Here is a tiny trained network, its code and every weight. The questions are about switching its units off for an input and a class, where a switched-off unit gives its printed mean instead of its output.

import numpy as np


def w(rows, s, z=0):
    codes = np.array(rows[::2]) - 128.0
    scale = np.full(codes.shape[1], s)
    scale[-1] = z or s
    return codes * scale


def f(y):
    return y / 2 * (1 + np.tanh(0.7978845608 * (y + 0.044715 * y**3)))


def log_softmax(a):
    a = a - a.max(-1, keepdims=True)
    return a - np.log(np.exp(a).sum(-1, keepdims=True))


def net(x, mask):
    res = np.array(x, float).reshape(1, 6) / 4 @ E
    y = f(res @ A[0][:, :-1].T + A[0][:, -1])
    res = res + np.where(mask, y, B[0][:, -1]) @ B[0][:, :-1]
    return log_softmax(res[-1] @ U[:, :-1].T + U[:, -1])


A, B = {}, {}
E = w([
[163,178,106,112,137,171,137,99,158,127,167,66],'x0',
[120,115,102,97,54,121,92,113,165,83,92,120],'x1',
[135,108,116,128,136,135,129,122,125,132,124,124],'x2',
[154,85,211,132,161,60,135,75,217,105,146,110],'x3',
[4,130,90,119,178,133,47,121,112,145,141,108],'x4',
[78,122,160,133,198,174,147,154,146,8,101,96],'x5',
],0.015)
A[0] = w([
[126,138,198,168,206,112,185,150,91,181,213,139,87],'N0',
[92,103,111,32,36,118,83,57,175,96,69,116,72],'N1',
[75,79,166,133,142,94,105,153,131,128,57,210,109],'N2',
[75,131,148,169,220,154,174,103,102,230,156,142,92],'N3',
[109,68,208,127,161,80,128,79,253,163,168,125,50],'N4',
[4,132,87,110,188,80,28,71,113,148,174,116,1],'N5',
[188,130,115,89,83,57,45,65,89,241,184,179,49],'N6',
[121,186,92,68,146,203,98,8,172,135,222,69,79],'N7',
[78,32,143,146,105,85,108,126,72,128,144,218,63],'N8',
],0.0077,0.0057)
B[0] = w([
[135,180,100,184,103,130,51,78,236,130,34,135,186],'N0',
[140,143,49,211,138,66,5,90,184,135,45,147,206],'N1',
[188,157,168,167,144,137,157,182,126,149,165,3,193],'N2',
[151,112,106,180,149,158,81,123,179,157,50,140,189],'N3',
[42,155,63,107,98,239,166,190,51,178,156,196,220],'N4',
[165,72,145,138,61,90,226,43,89,84,135,206,230],'N5',
[86,85,171,2,190,174,89,103,105,40,129,96,254],'N6',
[172,109,163,130,131,62,128,200,122,174,219,53,205],'N7',
[161,162,164,165,146,52,144,193,115,199,181,44,194],'N8',
],0.0095,0.014)
U = w([
[128,153,75,171,124,110,53,95,196,156,63,152,73],'0',
[164,144,156,140,120,93,151,173,141,178,192,51,91],'1',
[53,176,11,118,89,195,137,190,28,179,131,188,124],'2',
[213,85,167,123,68,105,220,58,140,102,118,221,254],'3',
[39,101,181,94,234,152,112,121,144,1,111,91,98],'4',
],0.013,0.0087)

Each question gives the input, the list of numbers given to net, and the class t.
The units are the neurons (one row each of A and B). Each row of codes is followed by its name. A weight is (code - 128) times the scale printed after its matrix; where a second scale follows, it is the last column's (A, B and U).
mask holds one flag per neuron, in row order. A switched-off neuron (its flag False) gives its mean, the last column of its row in B, instead of its output. The means were averaged over made-up inputs and are rounded, as every weight is.
A unit's drop is (log p(t) with every unit on - log p(t) with that unit switched off) / (log p(t) with every unit on - log p(t) with every unit switched off).
The circuit of an input: a set's keep is (log p(t) with only the set's units on - log p(t) with every unit switched off) / (log p(t) with every unit on - log p(t) with every unit switched off). Starting from all 9 units, units are removed one at a time, each time the one whose removal leaves the highest keep (on an exact tie, the one counted first), for as long as the keep stays at least 0.8.
circuit, biggest first: the units of the circuit, biggest drop first
most important unit: the unit with the biggest drop
top k neurons: the k neurons with the biggest drops, biggest first
drop of u: that unit's drop, to one decimal
input [0,3,2,0,7,1], class 3: top neuron => N5
input [-2,6,-4,7,0,-3], class 2: top 2 neurons => N4, N0
input [1,4,0,-6,7,4], class 3: top 3 neurons => N5, N4, N6
input [-4,-7,-7,-4,8,5], class 3: top 2 neurons => N5, N1
input [-1,3,4,-5,2,-6], class 4: circuit, biggest first => N6, N4
input [-2,5,6,7,1,4], class 2: top 2 neurons => N4, N6
input [0,8,4,3,-8,6], class 0: top 3 neurons => N1, N5, N6
input [-1,3,-4,3,-3,-5], class 4: top 2 neurons => N6, N5
input [2,-7,-7,-4,-5,-6], class 0: top 2 neurons => N0, N5
input [-2,6,-7,-6,0,4], class 0: top 3 neurons => N4, N6, N1
input [1,-1,-5,-5,6,-5], class 3: circuit, biggest first => N5, N4
input [-7,-5,0,-2,2,-3], class 1: top 2 neurons => N8, N2
input [-3,-1,-8,6,-3,-3], class 2: top 2 neurons => N4, N5
input [-5,-6,7,4,-3,-6], class 0: most important unit => N0
input [-5,-2,5,2,4,1], class 1: top 2 neurons => N2, N8
input [-5,4,-2,-2,-4,-3], class 1: circuit, biggest first => N5, N8
input [-8,6,6,6,-6,8], class 1: circuit, biggest first => N2, N6
input [-3,-6,8,-3,5,4], class 0: top 2 neurons => N3, N6
input [-6,-8,-6,-7,-3,1], class 0: top 2 neurons => N0, N4
input [-3,-4,2,8,4,-1], class 2: circuit, biggest first => N4
input [8,8,-4,-8,0,-2], class 0: top 2 neurons => N1, N4
input [4,6,3,6,-5,-8], class 4: drop of N6 => 0.9
input [1,-4,-3,8,3,-3], class 2: drop of N4 => 1.2
input [8,-7,-3,-7,-1,2], class 1: drop of N4 => 0.7
input [6,-6,0,7,1,4], class 2: drop of N5 => 0.0
